Each row, then the grade of its hidden value:
[  33  207  -77  -64  -62  -57  102   92  133   34   44  -13  112 -135
  -11   44  -68   78 -166 -205  124 -300  -96   80  -50  -57   87  -83
   65  201  -85  -88 -112  302   20  230   59  -27 -263 -116 -244  -98
 -226 -113  -85  -46] | W
[ 103  -35  -40   83  169  -57  -73  -35 -212  143  -10  126  -73  -42
  141  -73  -18   64   61    9  145  156  -24 -159  -22  -78 -103 -135
   84  -24  -68  168 -120  -70  -45  -38   49  182  -33   -9  142   -3
  -62  -53 -133  -87] | K
[ -48  -93   46    1  127  -60  -51  -53  370  107  -91  -33  136  195
   49 -107   73  146  174   37 -277   74   57  -96 -281    4  117   29
    4  117  173  -69  271  130  123  -43   75 -134  161  164   62  110
  137   63  385  123] | W
[ -12   17  108  -81   95   27   26  -92 -182   94  260   36 -189  -66
   47  188  121  179   57  271   80  194 -129 -182   76 -169 -373  -45
 -113  -26   81  274   43 -185  -53 -122  -61  221   79   92  107 -273
  -31 -111   36 -106] | M
[-170 -403  424  104  166   -2  -40 -103  152 -173   -8 -234  -34  346
   43  122  223   79  203  279 -458  -24  -83 -164  -70   -8 -188  190
 -305 -131   76   22  416 -362  270 -144 -183 -193  349  227  359 -204
  198   39  168   67] | R
[  28   -7 -180   70  -27 -205   13  -97  179  210  -71  -61  124  109
 -109  -11   29  140  211 -156 -172  -40 -106 -123  -36 -155  191  -26
  -26   69   62 -125  -13  310   48  101  126 -181   17   17  -89  -76
 -101  -99  210  -60] | A
[  76   18 -226  120  366  -34 -134 -160 -179  173  116  173 -141  -61
  214 -125   97  122   51   65  200  366  -12 -284   82 -124  -97 -151
  163   71  -89  241 -153 -147 -101  -78  106  342 -112  -22  194  136
   49  -64   18  -91] | M
[ -67 -189  323   72  253   61  -50  -51  138  -86   18  -56  -26  212
  136   17  148  139  101  231 -204   58  -42 -136 -159    6 -176   87
 -156  -45   78  111  346 -300  162 -144 -105  -25  219  134  295  -81
  171   98  112  121] | W
[ 111 -156  -90 -137  -77 -142 -155  157 -249   44  -46   67  -27 -252
  212  -79 -115 -186 -227 -246  249  -47  126  -57  -27  112  -11 -175
  353  185 -335  -31 -401  169   83  178   46  185 -388  -39  -68  188
 -127 -235 -317 -286] | R
[  -8 -219  153   52  111  -76  -67 -119  -38   50   68  -71  -81  148
   26  106  159  135  195  159 -168  135 -123 -247   13 -113 -187   51
 -146  -84   45  103  144 -180  123 -107  -66  -23  166  108  225 -188
   72  -56   89  -81] | A
[ 109 -139  -67   40  137  -66 -116  133 -264  -31 -110   82   23 -213
  302 -146 -131 -199 -262 -277  318 -184  111   -9  -14  101   28 -239
  343  127 -380   36 -380   -3   52  168   20  228 -386 -106   55  220
 -108 -132 -504 -202] | B
[ -51 -271  -90  169   -2 -220   36  -67  103   95 -254 -181  221  160
  -46  -41  -32  -80  195 -257 -265 -330  -10  -15  -34  -85  268 -102
    1    0  -34 -184  -70  217  121  142   49 -258   56   90   12   -8
  -92 -109  -18 -109] | W
[  25  -15   85   42   57  -43  -23   69    4  -60  -25   -9   -5    2
   80  -23  -13   30  -87  -58   11 -101  -56  -27  -56   23  -22    8
    7   58 -148  -25  -24   11   91  106   -6   -9 -122  -59   27  -52
 -102  -57 -122   -7] | R
[ -51   37  178  -22   52   25   52   58  155  -61   15  -37   27   50
   41   24   12  101  -50   68  -86 -117  -46   31 -148   13  -65   35
  -83   74   19   -2  160   12   81   43  -31  -46   21   40    1 -106
  -60   -2   57   93] | R
[ -34   82  122  -27  177   67   48 -125  -91   94  254   55 -179    2
   38  151  145  247   98  336   29  239 -144 -178   34 -183 -353   -9
 -171  -37  156  291  156 -223  -74 -163  -46  205  157   98  139 -272
    1  -37  139    2] | M
[ -59  189   17  140   50  -78  166 -170  354  133   46 -102   80  272
 -244  108  132  372  310  114 -330  -29 -286  -89  -48 -260   62  135
 -368  -40  283  -43  341  148    6   -3   59 -278  274   27  -38 -371
  -99   38  413  176] | K
[  54  250    7   49  120   22   58   81  139  -95   92   22   42  -76
   72    6    0  145 -227 -133  169 -239 -164   27  -17  -32   27   -5
    4  160 -170  -25  -25   73   50  197   17   27 -296 -215 -100 -106
 -161  -20 -167   55] | B
[-141 -209  204  138  248  -34  -56 -152  523  -31  -89 -163  121  434
   11  -63  222  219  294  175 -538   81  -39 -167 -246  -15  102  197
 -217   12  219  -95  530  -88  234 -117   -6 -289  350  205  245    7
  268  152  517  243] | B
[-116  241  115   79  -81  -59  272 -114  454   35  105 -214  125  263
 -345  251  137  388  237   97 -389 -275 -373   10  -22 -275   47  202
 -484  -14  295 -128  401  215   65   86  -10 -407  249    4 -162 -546
 -184    2  399  181] | A
[ -56 -288   23  -18  -35 -144    0  -29   32  218 -226  -49  138  110
   19  -72  -76  -58  258  -19 -249  -26  154  -18 -232  -21   72 -144
   56   -4  170  -26   38  186   41  -48   54 -103  253  287   53   68
   -9  -67  170  -62] | A
[ -61  -61  -22   45  -43 -112  107   40  113    5 -123 -137  175   11
  -21   19  -66  -52  -23 -213  -96 -411  -28  102  -45  -46  160  -96
   12   93  -65 -141  -77  228   74  199   18 -151  -85   23 -115  -65
 -171 -116  -93  -65] | B
[ -33  -53 -160  109  -39 -201   94 -142   77  242 -108  -93  119  128
 -154   31    3   95  296  -93 -226  -96 -100  -70    5 -217  148  -82
 -103  -24  139  -67  -19  268  -25   60  104 -179  157  104  -60 -162
 -151 -120  186  -76] | K
[   5 -202  213   13  122  -20  -60  -62 -152   42   67   -7 -117   71
   98   87   97   91  128  198  -57  148  -63 -197  -31  -70 -274   -7
  -97  -92   33  183  106 -236   75 -136  -86   86  158  122  240 -162
   48  -46  -20  -80] | A
[ -87   56  160    1  108  -11   36  -97  506    6   92 -115   85  264
  -81   74  196  327  172  157 -349   23 -157 -123 -184  -89   12  193
 -243   91  232  -70  458   57  166  -37    3 -233  196   90   31 -172
  113   85  481  201] | W
[ 181 -192 -367  186  218 -209 -192  -51 -339  314 -274  207   40  -97
  254 -334 -157 -153  110 -293  228  184  184 -171  -40  -26  192 -355
  415   27 -209   84 -455  129 -102   39  209  243 -172   -2  141  378
  -71 -112 -254 -222] | K
[  93 -139 -112  122   95  -95    1   37 -470  216 -227  152    7 -150
  178 -160 -231 -178   49 -139  235  -50  134   19  -45  -49  -25 -357
  220  -81 -118  177 -375   27 -159   18   71  233  -29   60   99   93
 -223 -123 -409 -184] | K
[  49  238   87  -47   64   25   55  -41   37   71  249   60 -116  -22
  -35  150  105  312   19  178   73  127 -234 -142    0 -165 -237   58
 -170   32   85  155  135  -29  -21  -25   -6   81   -3  -61  -17 -316
  -99  -34  109   30] | K
[  15 -204  199   22  235   36 -129   46  -68 -100   -1   24  -51    1
  274  -62   45  -26 -107   55   62   20   56 -112 -103   91 -154  -46
  101   45 -158  114   35 -249  136  -37  -73  154  -75   40  243   96
  105    1 -178  -32] | B
[-106 -260  471  231  307   53  -22 -174  130 -250  156 -228 -117  379
   20  227  343  253  186  332 -351  -21 -328 -276   89 -127 -298  281
 -469 -206   21  112  489 -572  280 -158 -245 -169  293   38  450 -424
  195   92   50   99] | W
[   7 -245  127  -89   23  -57  -95   63 -173 -127  113  -99  -65 -133
  185  128   64 -104 -208  -80  123 -174  -33 -116   97   34 -183  -58
  113  100 -292   32 -175 -127  187  108 -117  123 -271  -14   78  -54
  -12 -196 -323 -267] | B
[ -65  -61  186  160  263   18  -11  -76  334  -84  -32  -90   73  269
   59  -38  148  193  110   98 -262  -45 -105 -102 -148  -29   33  121
 -174   15   66  -25  350 -133  162  -33  -26 -154  147   40  195  -62
  122  119  194  195] | B
[ 137    1 -100 -180 -112  -95 -101  218 -268   58  -15  135  -34 -339
  207  -78 -182 -156 -309 -247  364  -71  124   21  -61  116  -40 -206
  369  218 -322    1 -432  230   12  210   65  240 -443  -89 -162  160
 -218 -226 -360 -245] | R
[ 138   46  -31 -158   38   -7  -75   93 -365  195   85  234 -136 -288
  213  -40 -117    0 -117   33  380  210   92  -86  -85   -8 -255 -243
  251   82  -83  259 -265   17 -119  -31   46  388 -166   24    6   51
 -128 -134 -224 -180] | K
[ -82  212 -295   -2 -135 -167  249 -138  142  306   30  -82  134   -8
 -257  121  -27  163  215  -90 -135 -183 -140   47   58 -307  149 -135
 -113   87  231  -55  -80  462 -163  138  153 -122   78   90 -302 -262
 -295 -191  288  -72] | M

[-164 -178 -195  305  162 -132  165  -51 -281  159   63 -108  113 -195
 -197 -237 -367   23  -67   75   -8  -48  -10  -28   35 -146  444   29
  337  433   37 -253 -381  323 -100 -196 -207  201  193 -408 -314 -343
 -141 -171 -171  -87] | (44)
[ -88  183  -33 -208 -118    3 -189    6   26 -151 -120  -85    6  -48
  -10 -142  261   48 -114 -141  129  159   15 -138  -72  105  -93   25
  -99 -185  -47  160   54 -145  -53    5  131  -98 -259  220   75   71
  171  -47  -66   -2] | (52)
[-120  150  -56 -175  -89  -14 -159  -17   20 -138 -151 -108   23  -50
  -40 -196  225   64 -112 -141  125  159   29 -145  -57   92  -57   38
  -69 -141  -53  112  -14  -99  -60    1   86  -67 -251  157   43   56
  161  -87  -89    3] | (52)
[  38  -47   39  180   30  212  -37 -149   70   17    7  -74 -229  169
  -24  314  -73  -46   92  -41  -33  -84  180  202   38  -63   -3  111
  137   68   16  121   34  149  201   26  -70  245   18   65 -172   52
  111   38  -21 -139] | (55)
[-110 -214 -246  103  -17   59 -263 -196 -132   83  229 -200 -282  -89
  358  672  -94 -151 -167 -258  -19  104   94  149  140   46   -8 -278
  517  629  263 -264  114  -10   85  315  140  -48  -31 -208 -244   46
   80  -30 -185 -134] | (52)
[-133  150  -27 -175  -76  -36 -139    6   90 -128 -215 -123   20    7
  -22 -233  268   92 -103 -172  138  184   47 -156  -52  112  -70  -16
  -75 -164  -32   84   -8 -136  -81   -4   27 -101 -265  136   61  109
  161 -109  -93   32] | (52)
[ -25   18   22  -44  -39  -16   18   -3  -68    8  -11  -60   16  -89
   58   54   36  -20  -59  -24   19   97   51   32  -46   -3   66 -100
    7 -136   66  240  155 -108  -96 -173   51  -73   24   63   33  -93
   12   -5  -26   22] | (44)
[ -68 -281  225  390 -189  158  221  -64   94  217 -147  -56 -232   52
  141  278 -131  -44  -25  142 -372  -43  359  260  162 -220   82 -139
  313  100   46  312  423  283   97 -273 -144  151  225 -286 -108   -5
 -121  220   37 -121] | (44)
[-106  197    3 -211  -54  -44 -140   71  144 -154 -210  -92   37   52
  -46 -245  308   98  -51 -191  186  183   13 -164  -93  130  -66  -37
 -137 -246  -21   98   -2 -175  -77  -26    4 -126 -275  203   94  148
  158  -93  -81   29] | (52)
[ 118  107   90  135   18   90  -43  -20   50   45   12  -36 -176  162
   18  106   17   25    5   -9    7  -76   57   46  -30   17  -18   11
   57   75   44    7   19  -22   41  -31 -113   75   27   69  -87   16
   94   42   -7  -93] | (55)
[-156  -28  -37 -124  -21  -63   53  -32  -69  -71  -69 -122  130 -136
   24  -88  143   12 -124 -100   72  228  132  -36  -30   31   40 -125
 -101 -257   27  255  103  -86 -165 -168   25  -68  -73   48   90  -82
   73 -102  -86  114] | (48)
[  21 -104  -45  178  -92  143  -82 -104 -158   92  197  -42 -205 -104
  123  429 -171 -131  -66   40 -136  -65   91  175   59  -97   70  -23
  297  283   78  109  190  137  111  -11  126  110  113  -61 -172 -116
   -1  140  -30 -177] | (42)
[ -92  194  -42 -211 -159  -26 -192  -31  -41 -130 -133 -104   20 -112
   18 -205  264   66 -191 -105   97  171   14 -181  -62  108 -115   31
  -95 -149  -67  162   58 -170 -111   -6  166 -129 -258  185   87   10
  177  -62  -68   26] | (55)
[ -72    4  -53 -131   66 -110   34  -24  -91  -13  -11 -121  102 -104
   79   13   67    1  -77 -125  135  193   25   -5  -69   62   87 -192
  -30 -157  134  150   54 -228 -195 -138    8 -150   -5   49   51 -101
   34 -147  -83  120] | (44)
[   0   63   33  -44  -26  -39   -3  -12  -47   17  -37  -76    0  -45
   75    2   71   17  -84  -40   40   95   38   -9  -55   34   30 -109
   -5  -97   75  164  110 -166 -128 -136   12 -105    1   64   32  -72
   42  -39  -29   41] | (42)
[   9  134   30 -136  -33    0  -69  -66  -22  -53  -78  -94   -8  -12
   52  -14  157   28  -77  -78   91  119   47  -24  -75   76  -63  -23
  -99 -211   25  229   92 -223 -103  -76   70  -94  -97  192   71  -28
  135  -71  -21   67] | (42)
[  25   98   50   97   18   53  -85   74  151   -1  -45  -44 -155  190
   -7   39   86   47   25 -106   62  -20   39  -14  -28   47    6  -57
   92  103   57 -103  -20   11   61   14 -153   37  -67   38  -91  138
   85   28  -60 -119] | (52)
[-108  181  -75 -210  -54  -58 -192   43   34 -142 -108 -100   34  -37
   -9 -181  251   64 -108 -191  184  175  -32 -173  -83  135  -47  -43
  -66 -109    4   24  -33 -172  -92   27   71 -138 -263  166   54   82
  152 -100 -109    9] | (52)
[ 368  246  314  196  111   70   37  183  231  127   78   70 -256  422
  112  225   76   55  132   16   41 -169  -18   89 -123   77  -48 -190
  -52  -26  189  -37  146 -236   -4 -124 -314  -50  181  168   -6  114
   43  157   93  -80] | (42)
[ -44  -70   -1   48  101  -19  113    6  -37   28   41  -76   35   -9
    5   97  -33  -18   12  -62   61   82   91   80  -27  -19  146 -149
   26  -86  115  119   40  -20  -78 -170 -117   21   93  -21  -31  -86
   -5  -57  -67   27] | (48)
[  32  151   45   26  -72   18 -103   -9   27   -3  -71  -68 -109   63
   38  -71  136   69 -109  -41   24   24   39  -83  -30   63  -65   -6
   22   48    1    3   25  -81  -45  -12  -35  -29  -90   67  -23   25
  126    3  -38  -49] | (55)
[-116   24  -39 -209  -39  -87    5   17  -88  -75  -17  -97  130 -173
   85  -11  160  -14 -123 -118  107  243   49  -41  -68   62   37 -191
 -108 -283   80  287  177 -215 -194 -167  104 -180  -66  118  137  -84
   49  -75  -70  116] | (48)
[ 163  144   85  141  -28  110 -118   50   46   44  117    7 -232  154
   67  213   23   -4   -6   -8   -3 -112    2   35  -37   30  -38  -30
   97  167   69  -46   80  -22   76   16  -64   44   29   96  -93   41
   86  133   -2 -161] | (55)
[ -67  126  -25 -121  -54   -9 -106 -121  -14  -75 -158 -143   -9  -16
   18 -137  188   73 -133 -109   92  142   79  -93  -38   87  -92   35
  -63 -123  -29  132  -13 -160  -99    0   52  -53 -182  126   30   -1
  180 -134  -68   62] | (55)
[ -40   -5    2  -42  118  -66  102   18  -20   -4   -1  -88   84   -2
    6   10   40   11    4 -100  128  130   55   32  -68   30  116 -164
  -59 -186  120  135   20 -132 -137 -176 -110  -50   45   47   26  -74
   22 -112  -67   88] | (48)
[  47   48   82  295   10  117  100   51  -31   57    1   49  -61   56
 -290 -173 -196   30   89  189  -78 -215   43   38  -30 -164  224  254
   85   70 -122   78 -142  356  121 -240 -172  326  123  -35 -198 -146
  -40  108    4 -214] | (42)
[  -4  104   37  -34  -60   21  -69  -95    6  -19 -116 -109  -70   29
   53  -43  139   55 -104  -61   32   82   90  -36  -26   56  -80    1
  -20  -75    1  134   55 -133  -71  -37   13  -37  -95   97    9   -3
  142  -61  -33   27] | (55)
[ 102   45  135  235   -6   91   22  -45   82  108  -52  -52 -210  191
   39   91  -15   44   -8   29  -78  -90  123   73   16  -24   -8  -12
  123  133   44   -2   47   37   40  -67 -178  104   76  -41 -117   15
   60   56    3  -94] | (55)
[  41  178   44  -85  -71    5 -123  -32   -1  -38  -58  -78  -70   25
   80  -29  183   49 -121  -69   65   79   24  -75  -62   97 -104  -35
  -59  -84   23  111   86 -206  -90  -20   47 -101 -112  162   48    8
  148  -23  -24   16] | (55)
[  17  119   39  -65   -4  -34  -26  -43  -17   -7  -83  -92   -8   10
   47  -65  119   52  -82  -60   77   94   36  -42  -67   68  -20  -56
  -55 -125   47  133   41 -198 -131  -95  -13  -92  -48  105   37  -45
  100  -85  -31   60] | (42)
[ -60 -104  222  383 -282  190   19  -26  212  143 -246  -55 -342  168
   95   82   34   45  -93   93 -343  -83  315   84  164 -136  -70  -22
  318  254  -60   85  304  320  170  -86 -153  165   10 -238 -138  168
    7  248   12 -220] | (52)
[  26   28   -5  149  332   -6  115 -208   95   45 -167 -191  -35  304
 -151 -128  -48  134  111 -137  199  -10  118   56  -35   50   84   93
   -4   11   62 -163 -419  -49  -38   -1 -386  202   16  -18 -187  -11
  161 -343 -100   88] | (55)
[-115 -110 -119   73  399   40   65 -285  173  -33 -198 -266  -42  327
 -154   62  -41   75  196 -315  280   84  194  155    9   58   93   71
   62  -10  104 -159 -441    0   75  126 -354  251  -89  -12 -232  122
  199 -427 -172   91] | (52)
